Below are the code and all the weights of a small trained network. Each question names an input and a class and asks about switching units off, where a switched-off unit gives its printed mean instead of its output.

import numpy as np


def w(rows, s, z=0):
    codes = np.array(rows[::2]) - 128.0
    scale = np.full(codes.shape[1], s)
    scale[-1] = z or s
    return codes * scale


def f(y):
    return np.maximum(y, 0)


def log_softmax(a):
    a = a - a.max(-1, keepdims=True)
    return a - np.log(np.exp(a).sum(-1, keepdims=True))


def net(x, mask):
    res = np.array(x, float).reshape(1, 8) / 4 @ E
    y = f(res @ A[0][:, :-1].T + A[0][:, -1])
    res = res + np.where(mask, y, B[0][:, -1]) @ B[0][:, :-1]
    return log_softmax(res[-1] @ U[:, :-1].T + U[:, -1])


A, B = {}, {}
E = w([
[128,127,124,126,130,132,130,131,134,126,131,128],'x0',
[128,129,128,131,130,127,131,127,130,130,131,131],'x1',
[128,132,120,129,126,130,131,126,130,122,129,126],'x2',
[124,132,134,127,125,128,123,120,118,134,131,126],'x3',
[128,106,68,119,171,169,151,182,8,138,144,164],'x4',
[130,133,126,129,129,122,134,125,126,134,120,128],'x5',
[129,232,90,127,176,112,24,172,151,177,136,140],'x6',
[253,156,139,128,52,160,150,163,125,180,182,106],'x7',
],0.015)
A[0] = w([
[133,135,100,133,159,137,98,138,121,140,121,144,160],'n1',
[124,126,123,107,136,117,119,117,123,114,113,130,163],'n2',
[119,95,117,119,121,151,167,148,68,127,131,128,130],'n3',
[121,116,129,133,147,136,142,148,103,129,131,139,157],'n4',
[119,114,116,148,123,145,138,116,107,118,139,132,136],'n5',
[150,139,126,124,128,151,142,155,117,151,148,129,76],'n6',
[137,123,136,149,114,156,162,136,115,130,140,125,84],'n7',
[230,152,131,119,62,164,150,146,130,176,173,115,133],'n8',
[115,113,133,130,155,145,131,112,80,125,118,138,139],'n9',
[124,101,67,117,156,161,137,182,5,137,144,167,144],'n10',
[129,120,147,138,136,134,124,113,119,122,133,132,111],'n11',
[123,78,158,130,77,126,177,90,154,95,128,125,178],'n12',
[128,91,118,135,132,141,174,127,104,111,143,132,168],'n13',
[139,108,103,137,122,134,141,138,101,127,129,129,96],'n14',
[118,115,146,124,108,118,144,84,133,110,112,125,165],'n15',
[249,146,134,131,64,141,142,154,124,161,170,121,133],'n16',
[132,94,134,130,123,149,165,120,90,107,129,136,123],'n17',
[148,116,159,115,92,128,158,115,138,118,132,117,118],'n18',
[117,193,126,125,155,119,70,122,169,138,135,127,144],'n19',
[126,178,87,104,192,132,115,180,105,164,146,139,75],'n20',
[119,131,119,134,156,121,99,137,116,127,130,134,136],'n21',
[51,115,116,107,185,115,124,100,135,106,84,137,251],'n22',
[119,128,132,122,132,145,118,135,147,143,127,112,101],'n23',
[129,151,183,131,102,107,116,91,221,115,116,106,253],'n24',
[123,56,151,134,99,137,207,103,120,115,117,118,254],'n25',
[133,172,121,137,141,118,76,134,180,161,120,133,108],'n26',
[132,181,111,131,154,113,64,161,128,156,119,125,134],'n27',
],0.013,0.0083)
B[0] = w([
[114,129,89,148,141,138,116,117,149,130,131,161,174],'n1',
[133,110,112,143,133,125,110,118,152,118,135,130,154],'n2',
[148,126,132,94,156,90,151,135,88,113,130,146,184],'n3',
[134,113,125,115,163,131,144,128,123,110,136,153,161],'n4',
[138,105,123,119,140,105,133,126,109,114,124,131,151],'n5',
[156,147,118,147,111,121,128,156,97,130,111,121,159],'n6',
[135,140,142,111,122,122,141,140,99,129,120,122,152],'n7',
[166,174,154,80,82,143,153,156,102,195,120,77,249],'n8',
[143,111,130,109,166,134,145,121,124,115,126,160,167],'n9',
[145,131,106,131,178,138,170,151,39,101,88,183,251],'n10',
[152,124,125,135,137,121,125,126,136,129,120,122,135],'n11',
[144,78,173,144,107,193,153,93,131,131,114,90,222],'n12',
[126,100,147,101,153,81,146,127,93,97,155,120,182],'n13',
[133,125,126,114,135,116,143,153,105,129,127,132,151],'n14',
[130,82,142,156,129,150,117,107,176,119,118,114,180],'n15',
[164,166,147,97,84,151,143,152,83,202,123,90,251],'n16',
[124,123,138,88,139,75,146,131,105,122,144,120,176],'n17',
[109,111,161,116,96,151,145,119,113,143,146,94,173],'n18',
[96,150,106,111,123,91,87,162,176,134,156,147,204],'n19',
[122,157,68,180,137,198,138,150,121,149,104,149,204],'n20',
[104,133,99,128,134,130,130,124,141,124,142,149,162],'n21',
[98,85,111,176,164,111,101,79,169,57,141,163,249],'n22',
[117,134,133,122,125,123,128,144,138,118,119,123,135],'n23',
[110,125,162,143,70,93,80,94,250,156,153,75,245],'n24',
[145,28,204,100,126,118,180,88,116,94,113,90,244],'n25',
[120,176,106,106,126,77,92,166,158,142,148,114,190],'n26',
[123,182,59,175,137,165,106,153,133,151,122,151,207],'n27',
],0.011,0.022)
U = w([
[98,25,187,191,111,117,125,49,185,64,113,91,254],'0',
[61,163,96,174,134,34,32,137,204,104,157,163,211],'1',
[126,45,139,115,209,79,188,106,73,29,98,188,193],'2',
[79,151,38,204,210,179,121,161,100,85,91,232,91],'3',
[151,101,228,100,23,159,174,99,139,185,120,48,61],'4',
[135,241,131,101,60,96,74,201,164,213,148,77,61],'5',
[178,115,180,46,121,110,218,196,1,134,95,114,88],'6',
[173,223,65,159,123,204,165,224,44,193,70,154,30],'7',
],0.0062,0.0022)

Each question gives the input, the list of numbers given to net, and the class t.
The units are the neurons (one row each of A and B). Each row of codes is followed by its name. A weight is (code - 128) times the scale printed after its matrix; where a second scale follows, it is the last column's (A, B and U).
mask holds one flag per neuron, in row order. A switched-off neuron (its flag False) gives its mean, the last column of its row in B, instead of its output. The means were averaged over made-up inputs and are rounded, as every weight is.
A unit's drop is (log p(t) with every unit on - log p(t) with that unit switched off) / (log p(t) with every unit on - log p(t) with every unit switched off).
The circuit of an input: a set's keep is (log p(t) with only the set's units on - log p(t) with every unit switched off) / (log p(t) with every unit on - log p(t) with every unit switched off). Starting from the 12 units with the biggest drops (on a tie, the unit counted first), units are removed one at a time, each time the one whose removal leaves the highest keep (on an exact tie, the one counted first), for as long as the keep stays at least 0.8.
circuit, biggest first: the units of the circuit, biggest drop first
k most important neurons: the k neurons with the biggest drops, biggest first
drop of u: that unit's drop, to one decimal
input [-2,6,3,-4,3,3,1,3], class 7: circuit, biggest first : (n25)
input [1,2,-2,-7,-1,7,1,4], class 5: 2 most important neurons : (n25, n12)
input [4,-8,3,-1,0,6,1,6], class 5: 3 most important neurons : (n25, n10, n12)
input [0,-4,0,0,1,-2,5,-8], class 3: 3 most important neurons : (n24, n20, n27)
input [2,2,-6,4,-2,-6,6,0], class 1: 2 most important neurons : (n8, n16)
input [-6,-5,4,-8,2,-3,-7,0], class 2: 2 most important neurons : (n8, n16)
input [6,-4,5,-4,0,-6,8,-1], class 1: 2 most important neurons : (n10, n19)
input [2,-1,4,-8,-1,8,1,-5], class 1: 2 most important neurons : (n25, n12)
input [-2,3,8,-4,0,-4,6,-2], class 1: 2 most important neurons : (n10, n19)
input [-4,-7,7,6,1,0,6,5], class 7: 3 most important neurons : (n24, n20, n27)
input [-7,7,-5,-7,-4,0,0,-1], class 0: 2 most important neurons : (n8, n16)
input [3,7,-7,0,3,-2,4,0], class 3: 2 most important neurons : (n8, n16)
input [-5,3,-2,7,3,-3,0,0], class 2: drop of n8 : 0.5
input [-8,1,4,-1,7,7,0,-4], class 2: most important neuron : (n27)
input [-3,7,5,-4,0,3,-1,-3], class 0: drop of n10 : 1.2
input [3,1,4,8,-2,-3,1,0], class 1: drop of n25 : 0.2
input [-4,7,-2,-2,-4,5,-3,-1], class 0: drop of n16 : 0.1
